Here is a tiny trained network, its code and every weight. The questions are about switching its units off for an input and a target symbol, where a switched-off unit gives its printed mean instead of its output.

import numpy as np


def w(rows, s, z=0):
    codes = np.array(rows[::2]) - 128.0
    scale = np.full(codes.shape[1], s)
    scale[-1] = z or s
    return codes * scale


def norm(h):
    return h / np.sqrt((h * h).mean(-1, keepdims=True) + 1e-5)


def f(y):
    return np.maximum(y, 0)


def softmax(a):
    e = np.exp(a - a.max(-1, keepdims=True))
    return e / e.sum(-1, keepdims=True)


def log_softmax(a):
    a = a - a.max(-1, keepdims=True)
    return a - np.log(np.exp(a).sum(-1, keepdims=True))


def net(x, mask):
    ids = ['Λαεζξτω'.index(c) for c in x.split()]
    T = len(ids)
    res = E[ids] + P[:T]
    u = 0
    for l in range(2):
        q, k, v = (norm(res) @ M[l].T for M in (Q, K, V))
        z = softmax(np.where(np.tri(T) > 0, q @ k.T / 2**0.5, -1e9)) @ v
        res = res + np.where(mask[u], z, O[l][:, -1]) @ O[l][:, :-1]
        u += 1
        y = f(norm(res) @ A[l][:, :-1].T + A[l][:, -1])
        res = res + np.where(mask[u : u + 8], y, B[l][:, -1]) @ B[l][:, :-1]
        u += 8
    return log_softmax(norm(res)[-1] @ U[:, :-1].T + U[:, -1])


Q, K, V, O, A, B = {}, {}, {}, {}, {}, {}
E = w([
[11,243,53,174,156],'Λ',
[159,241,162,53,71],'α',
[10,152,171,106,94],'ε',
[88,59,174,145,65],'ζ',
[155,240,164,52,68],'ξ',
[160,238,163,51,67],'τ',
[23,81,146,33,249],'ω',
],0.011)
P = w([
[249,104,96,129,2],'0',
[98,191,220,114,200],'1',
[98,174,196,115,150],'2',
[100,166,178,123,124],'3',
[107,154,157,115,104],'4',
[108,148,146,119,99],'5',
[106,139,136,124,95],'6',
[103,137,126,131,97],'7',
[103,134,120,140,99],'8',
[95,130,111,146,100],'9',
[95,127,104,152,104],'10',
[88,123,99,157,108],'11',
],0.0092)
Q[0] = w([
[69,136,162,135,158],'L0H1',
[162,179,101,2,116],'L0H1',
],0.0089)
K[0] = w([
[166,61,58,27,192],'L0H1',
[120,180,88,105,3],'L0H1',
],0.0051)
V[0] = w([
[147,33,90,150,102],'L0H1',
[75,86,125,1,194],'L0H1',
],0.0098)
O[0] = w([
[140,137,122,150,87,2],'L0H1',
[137,118,5,107,163,213],'L0H1',
],0.019,0.0032)
A[0] = w([
[254,197,162,83,210,104],'L0N1',
[151,62,174,147,81,84],'L0N2',
[75,163,161,163,151,126],'L0N3',
[198,229,61,89,170,172],'L0N4',
[96,162,5,131,66,1],'L0N5',
[177,24,166,109,245,116],'L0N6',
[75,93,143,137,217,83],'L0N7',
[182,84,174,232,67,81],'L0N8',
],0.0097,0.0043)
B[0] = w([
[69,97,6,37,117,178],'L0N1',
[130,110,100,124,198,198],'L0N2',
[132,75,87,115,159,241],'L0N3',
[110,154,140,240,88,254],'L0N4',
[114,138,184,50,96,250],'L0N5',
[137,238,211,60,122,179],'L0N6',
[113,138,146,126,73,228],'L0N7',
[148,144,45,126,137,192],'L0N8',
],0.012,0.004)
Q[1] = w([
[164,86,94,101,206],'L1H1',
[173,251,84,158,99],'L1H1',
],0.011)
K[1] = w([
[135,1,118,106,168],'L1H1',
[147,184,98,204,104],'L1H1',
],0.0085)
V[1] = w([
[31,253,137,167,220],'L1H1',
[234,209,97,193,216],'L1H1',
],0.0057)
O[1] = w([
[91,58,82,2,158,173],'L1H1',
[19,135,140,109,65,2],'L1H1',
],0.0093,0.0063)
A[1] = w([
[72,188,215,110,112,194],'L1N1',
[131,84,255,117,94,163],'L1N2',
[86,208,89,75,108,92],'L1N3',
[153,101,50,165,95,2],'L1N4',
[151,133,90,74,36,172],'L1N5',
[145,85,59,199,91,17],'L1N6',
[141,156,80,175,178,116],'L1N7',
[200,197,33,82,121,99],'L1N8',
],0.014,0.0078)
B[1] = w([
[163,134,121,158,98,214],'L1N1',
[125,167,137,163,133,175],'L1N2',
[135,118,144,125,146,254],'L1N3',
[104,161,5,93,144,139],'L1N4',
[75,156,143,144,125,240],'L1N5',
[90,211,72,124,150,141],'L1N6',
[136,139,145,125,100,157],'L1N7',
[92,130,147,158,139,227],'L1N8',
],0.031,0.0091)
U = w([
[124,134,159,175,42,215],'Λ',
[109,153,151,178,253,1],'α',
[138,52,123,111,119,247],'ε',
[113,135,41,98,119,198],'ζ',
[129,134,133,116,125,73],'ξ',
[134,129,122,117,118,75],'τ',
[121,144,142,77,102,101],'ω',
],0.013,0.0076)

Each question gives the input, a string of symbols that net reads in full, and the target symbol t.
The units are the heads (2 rows each of Q, K, V and O) and the neurons (one row each of A and B). Each row of codes is followed by its name. A weight is (code - 128) times the scale printed after its matrix; where a second scale follows, it is the last column's (O, A, B and U).
mask holds one flag per unit, layer by layer, with each layer's heads first. A switched-off unit (its flag False) gives its mean, the last column of its rows in O or B, instead of its output. The means were averaged over made-up inputs and are rounded, as every weight is.
A unit's drop is (log p(t) with every unit on - log p(t) with that unit switched off) / (log p(t) with every unit on - log p(t) with every unit switched off).
The circuit of an input: a set's keep is (log p(t) with only the set's units on - log p(t) with every unit switched off) / (log p(t) with every unit on - log p(t) with every unit switched off). Starting from the 12 units with the biggest drops (on a tie, the unit counted first), units are removed one at a time, each time the one whose removal leaves the highest keep (on an exact tie, the one counted first), for as long as the keep stays at least 0.8.
circuit, biggest first: the units of the circuit, biggest drop first
unit that matters most: the unit with the biggest drop
k most important neurons: the k neurons with the biggest drops, biggest first
k most important neurons of layer l: the k neurons of layer l with the biggest drops, biggest first
drop when u is switched off: that unit's drop, to one decimal
input α ζ ε ζ, target α: 2 most important neurons of layer 0 : [L0N5, L0N4]
input α Λ ε ε, target α: circuit, biggest first : [L0N3, L0H1, L1N5]
input ε ε ζ ζ ζ ε, target ε: unit that matters most : L0N5
input ζ ζ ε ζ ζ, target ζ: 3 most important neurons : [L0N5, L0N6, L0N8]
input ζ ξ ζ Λ, target Λ: circuit, biggest first : [L0H1, L1N1]
input ζ α ζ ζ, target ε: 3 most important neurons of layer 1 : [L1N5, L1N8, L1N2]
input Λ τ ζ Λ ε τ ε, target α: circuit, biggest first : [L1H1, L0N3, L0H1, L1N5]
input ε ζ ζ Λ ε ζ Λ, target α: 2 most important neurons : [L1N3, L0N3]
input ω ε ε, target ζ: 2 most important neurons of layer 0 : [L0N4, L0N6]
input ε ζ τ ε Λ ε Λ, target α: 2 most important neurons : [L1N3, L1N5]
input ζ Λ ε Λ ζ Λ, target ε: 3 most important neurons of layer 0 : [L0N3, L0N6, L0N2]
input ζ Λ ζ ε Λ Λ, target ε: 4 most important neurons of layer 1 : [L1N2, L1N5, L1N6, L1N8]
input ξ ζ ζ Λ, target Λ: 3 most important neurons : [L0N8, L1N7, L1N1]
input ζ ε ε α ζ ζ, target ε: 2 most important neurons : [L1N5, L0N5]
input τ Λ ζ ζ, target α: 2 most important neurons of layer 1 : [L1N1, L1N2]
input Λ ζ ζ ξ ξ ζ τ ε Λ Λ ζ ζ, target ζ: most important neuron : [L0N8]
input ω τ ε, target ζ: drop when L1N4 is switched off : 0.1
input ζ ζ ζ ζ ζ α ε ζ ε ζ ω, target Λ: drop when L0N6 is switched off : 1.7
input ε ζ ε Λ ζ ε, target ε: drop when L0N8 is switched off : 0.1
